After every row comes roughly how far along a hidden order it lies, from 0 to 12.
[ -5  23 -29  -3  16  25 -18   3   1   5   0   0  20  -4  16 -18  53  10] : 12
[ 10  -7  -1  -2   3   1   2   2   4   5  -5  -4  20   5  16 -14   1  -1] : 9
[ -6  -4  12 -14  15  10  -3   1   9  12   1 -21   2   0   3  12 -35  12] : 12
[  5  14 -14  -5 -22  -3 -15   3 -11   1  -6  -3  16  -6  17  -9  33   1] : 7
[ -4   5  -1 -15   4   6  -9   2   2  14  -3 -19   5  -7  11   8 -17  12] : 12
[ -4  21 -25   0  15  16  -8   7  -4   3   6   0  18  -1  10  -4  47   6] : 12
[ -5   5   2 -15   4   5  -6   2   3  15  -2 -18   0  -6  11   9 -19  10] : 12
[  3  -3   5  -3  12  -1 -16  -3  -9  -6  -6 -11  23   4  -1  -4  10   0] : 0
[  2   6 -12  -8  -7   4 -13   3  -6   5  -9  -1   5  -7   4 -10  -2   4] : 7
[ -1   2 -19   0  12   6  -7   4  16  -3  -9  14  21  -6   6  -1  -9 -10] : 9
[ -4  17 -17  -3  -8   1 -14   5  -5   1  -2   0   5  -3   8  -2  16   1] : 7
[ -5  25 -30  -3  13  23 -17   5  -3   6   1   3  11  -6  13 -17  53  12] : 12
[  0  13 -24   2  -9   8  -5   3   0   6  -5   6   4  -4  12 -17   5  -3] : 9
[ -4   0   7 -14   7  -6  -4   5   5  13   0 -20   2  -2   7  10 -25  10] : 12
[ -6   4   4   0   0  11   4  -9  24   0   5   3   4 -12 -12  -4  16  13] : 11
[ 10   1  -4  -2  -7  -4  -3   4  -2   5  -7  -1  17   2  21 -13  -2  -2] : 9
[  9  -8  -8  -5  11  14 -16  -6  -3   7 -12 -22  23   0  17  -8   6  -9] : 11
[  6  15   0  -4   0  -1 -11  -5   6   9   6 -31  37  -2  -9  -9 -31  16] : 11
[  5   7   3  -5  12  10 -19  -9  15  12   3 -29  40   0 -11 -15 -33  20] : 11
[ -1  -4 -11   3  19   2 -12   0 -25  -7 -13  10   1   4   1  -5  -5  -4] : 11
[ 10   0 -13  -3   0   2  -5   1   1   6  -9  -4  26   0  16 -21   3   2] : 9
[  5  -1   7  -5 -22  -2  23  -2 -11  12   6  -3   0  -4   4 -17  -5  28] : 11
[ -2  16 -28   2  -9   8  -6   4   4   8  -2   6   2  -6  23 -17  11  -1] : 9
[ -6  10  -5  -1  -5   7   2  -7  20   0   7   8   7 -12  -8  -3  22  10] : 11
[  5   5   2  -1   4 -11 -10   4 -19  -5  -1  -1  24   0   4   7   9  -1] : 0
[  3  -7  11  -5 -11   5  23  -5  -4  13   6  -7   2  -4   0 -20  -8  29] : 11
[ -4 -11  12  -2  -9  -1   2  -6 -31  -9  -9  25 -32  -2  -6  -5  18   4] : 12
[  5   7  -6  -2 -16   2  -7   4  26   3  -3  -6  17  -2   5 -14  18  -5] : 0
[ -2  21 -23   4   7  -5 -11   8 -15  -6  -5  23  23  -5  19  -7  30   3] : 11
[-14   3  -4  -6  10  11 -12  -8 -33  -4  -4   9 -24  -9  11  18  59  -1] : 11
[  0  13  -7  -5  -9  -2  -4   5 -21   5   2  -9   6   5  25  -3  39   5] : 0
[  3  -7  13  -3  17  -3 -12  -4  -7  -5  -3 -12  16   7  -3   1   5   1] : 0
[-12  -1   1  -3  13  13 -12  -9 -30  -4  -4   9 -28  -8   8  19  50  -2] : 11
[ -6  28 -39  -5  16  34 -28  -2   3   6  -6  -2  32  -9  21 -31  55  14] : 12
[ -2  21 -27   3  14   9 -20   2 -10  -5 -16  19  33  -7  18 -17  40   8] : 11
[  2   2  -1  -4 -11   5  10  -7   9  13   7  -8   6  -6  23   8  44  -1] : 12
[  4  -2  10  -3 -19  -4  29  -1 -12  11   7  -3  -2  -3   2 -15  -4  24] : 11
[  1  -7   8  -4   1  11 -10  -9   4   0  -4  -9  -1  -3 -20 -12 -21   4] : 0
[ -5  17 -25  -1  16  21  -9   5   0   5   3  -1  17   0  12 -10  42   6] : 12
[  2   2  -7  -5 -10   6 -14  -2  -3  -1  -7 -10  14   1   5 -16  17   4] : 7
[ -5   5   3 -14   3   4  -8   3   5  14   0  -9  10  -6  11  11 -12  10] : 12
[ -5  20 -26  -2  17  24 -14   4   1   5   5   0  20  -3  14 -13  45  11] : 12
[ -2   0 -16   1  18  10 -26  -1 -21  -5 -20   6  10  -2   9 -16   5  -3] : 11
[ 10  -9   0  -5   1  -1  -5   0 -10   7  -5 -11  12   2  20   5   5 -14] : 11
[  0   9  -9  -4  -3   0  -8   3 -20   5   0 -12   7   6  19  -4  31   5] : 0
[  3  -2   6  -4  15   0 -17  -4  -7  -5  -5 -12  24   5  -1  -1   2   5] : 0
[-11  38 -16  -4 -10   1 -25   9   0  -2   5 -13  24   4  13  -8  44  18] : 11
[ -2  19 -21   6  13   1 -10   5 -10  -6  -4  21  20  -2  14  -8  26   5] : 11
[ -1   9  -8  -4  -4   2  -9   2 -21   6  -2 -11   7   5  21  -7  22   6] : 0
[  4  -4  10  -1  10  -6 -15   0 -10  -4  -1 -10  16   6  -5   6   2  -2] : 0
[  4   1  -1  -4  15  12 -17  -9  16  11   4 -30  41   0 -14 -17 -39  23] : 11
[ 11   1 -10  -2  -5  -3   3   4  -3   5  -7   1  23   0  19 -13   5  -1] : 9
[ -6  12 -10  -1  -3   3  -6   5  -1   0   0  -3  -4   0  -1   0   8   5] : 7
[ -6  18 -27  -3  14  22 -12   4   2   7   2   0  21  -4  15 -13  46   8] : 12
